Here is a tiny trained network, its code and every weight. The questions are about switching its units off for an input and a class, where a switched-off unit gives its printed mean instead of its output.

import numpy as np


def w(rows, s, z=0):
    codes = np.array(rows[::2]) - 128.0
    scale = np.full(codes.shape[1], s)
    scale[-1] = z or s
    return codes * scale


def f(y):
    return np.maximum(y, 0)


def log_softmax(a):
    a = a - a.max(-1, keepdims=True)
    return a - np.log(np.exp(a).sum(-1, keepdims=True))


def net(x, mask):
    res = np.array(x, float).reshape(1, 3) / 4 @ E
    y = f(res @ A[0][:, :-1].T + A[0][:, -1])
    res = res + np.where(mask, y, B[0][:, -1]) @ B[0][:, :-1]
    return log_softmax(res[-1] @ U[:, :-1].T + U[:, -1])


A, B = {}, {}
E = w([
[181,200,96,250,196,66,140,153,175],'x0',
[141,184,96,75,195,56,133,222,101],'x1',
[134,10,52,65,192,133,114,31,147],'x2',
],0.012)
A[0] = w([
[111,111,113,163,198,117,122,85,102,164],'neuron 0',
[183,199,148,245,101,107,150,91,162,207],'neuron 1',
[113,157,118,136,169,133,112,190,103,2],'neuron 2',
[167,112,31,77,206,70,64,89,117,165],'neuron 3',
[189,117,77,162,199,127,114,106,129,156],'neuron 4',
[110,111,182,114,86,204,116,107,109,216],'neuron 5',
[150,176,130,219,103,152,123,97,191,148],'neuron 6',
[90,129,118,90,138,115,108,85,147,182],'neuron 7',
[150,130,81,93,183,76,135,76,138,148],'neuron 8',
[98,246,172,151,86,126,128,243,68,148],'neuron 9',
[114,116,107,95,92,169,116,113,117,92],'neuron 10',
[96,169,199,130,64,175,100,135,136,94],'neuron 11',
[162,99,144,145,170,95,157,113,100,211],'neuron 12',
[138,108,148,143,144,127,119,138,123,63],'neuron 13',
[115,124,107,158,151,96,124,81,168,8],'neuron 14',
[186,139,150,133,177,102,182,225,153,60],'neuron 15',
[179,196,114,156,175,62,102,196,143,108],'neuron 16',
[70,46,155,53,82,150,110,83,80,179],'neuron 17',
[133,198,194,153,106,122,111,168,126,253],'neuron 18',
[105,93,137,158,76,225,134,134,127,95],'neuron 19',
[118,90,135,72,66,156,84,81,105,147],'neuron 20',
],0.013,0.0038)
B[0] = w([
[129,130,123,62,103,151,66,172,148,160],'neuron 0',
[192,128,13,184,53,93,57,49,222,229],'neuron 1',
[92,104,127,152,159,61,135,165,146,161],'neuron 2',
[233,153,197,97,189,159,138,198,115,206],'neuron 3',
[108,199,124,109,129,195,87,168,185,174],'neuron 4',
[91,101,130,83,123,115,213,6,97,199],'neuron 5',
[200,69,28,156,14,145,47,62,185,200],'neuron 6',
[122,100,128,114,240,126,146,140,162,164],'neuron 7',
[240,183,202,77,152,168,116,211,115,177],'neuron 8',
[85,243,109,238,103,17,172,157,19,254],'neuron 9',
[52,137,91,143,157,170,143,99,147,166],'neuron 10',
[169,88,180,194,48,122,181,66,21,188],'neuron 11',
[141,118,102,106,126,172,77,200,143,153],'neuron 12',
[109,160,150,145,98,168,148,134,143,129],'neuron 13',
[107,153,122,71,93,170,88,125,138,149],'neuron 14',
[63,124,113,147,193,92,63,206,95,189],'neuron 15',
[40,167,84,134,176,94,1,207,117,215],'neuron 16',
[10,93,96,68,146,133,187,142,169,233],'neuron 17',
[188,222,143,205,66,68,138,130,54,212],'neuron 18',
[140,66,183,123,92,126,198,23,117,185],'neuron 19',
[9,33,99,86,142,149,189,128,159,203],'neuron 20',
],0.0083,0.025)
U = w([
[205,152,64,85,112,179,6,146,209,127],'0',
[214,140,188,24,209,182,107,219,110,239],'1',
[45,132,163,100,82,117,207,115,13,3],'2',
[254,100,136,181,57,87,164,42,78,38],'3',
[124,197,91,169,139,26,78,217,65,155],'4',
[25,14,124,8,147,163,171,109,164,217],'5',
],0.0088,0.0027)

Each question gives the input, the list of numbers given to net, and the class t.
The units are the neurons (one row each of A and B). Each row of codes is followed by its name. A weight is (code - 128) times the scale printed after its matrix; where a second scale follows, it is the last column's (A, B and U).
mask holds one flag per neuron, in row order. A switched-off neuron (its flag False) gives its mean, the last column of its row in B, instead of its output. The means were averaged over made-up inputs and are rounded, as every weight is.
A unit's drop is (log p(t) with every unit on - log p(t) with that unit switched off) / (log p(t) with every unit on - log p(t) with every unit switched off).
The circuit of an input: a set's keep is (log p(t) with only the set's units on - log p(t) with every unit switched off) / (log p(t) with every unit on - log p(t) with every unit switched off). Starting from the 12 units with the biggest drops (on a tie, the unit counted first), units are removed one at a time, each time the one whose removal leaves the highest keep (on an exact tie, the one counted first), for as long as the keep stays at least 0.8.
circuit, biggest first: the units of the circuit, biggest drop first
most important unit: the unit with the biggest drop
k most important neurons: the k neurons with the biggest drops, biggest first
drop of u: that unit's drop, to one decimal
input [2,-3,-7], class 3: circuit, biggest first -> (neuron 11; neuron 6)
input [8,6,5], class 1: most important unit -> neuron 3
input [5,0,6], class 1: circuit, biggest first -> (neuron 3; neuron 8)
input [5,-5,-7], class 3: 3 most important neurons -> (neuron 6; neuron 1; neuron 11)
input [3,-8,1], class 3: 2 most important neurons -> (neuron 16; neuron 19)
input [-4,-1,-7], class 2: 2 most important neurons -> (neuron 1; neuron 9)
input [-2,-8,-3], class 3: 2 most important neurons -> (neuron 11; neuron 16)
input [-2,-1,-2], class 2: 2 most important neurons -> (neuron 1; neuron 6)
input [2,-8,2], class 5: 2 most important neurons -> (neuron 9; neuron 18)
input [4,-8,0], class 3: 2 most important neurons -> (neuron 16; neuron 19)
input [-2,0,0], class 5: drop of neuron 9 -> 0.4
input [-3,7,8], class 1: drop of neuron 4 -> 0.0
input [8,5,4], class 0: drop of neuron 9 -> 0.3
input [1,5,2], class 1: most important neuron -> (neuron 9)
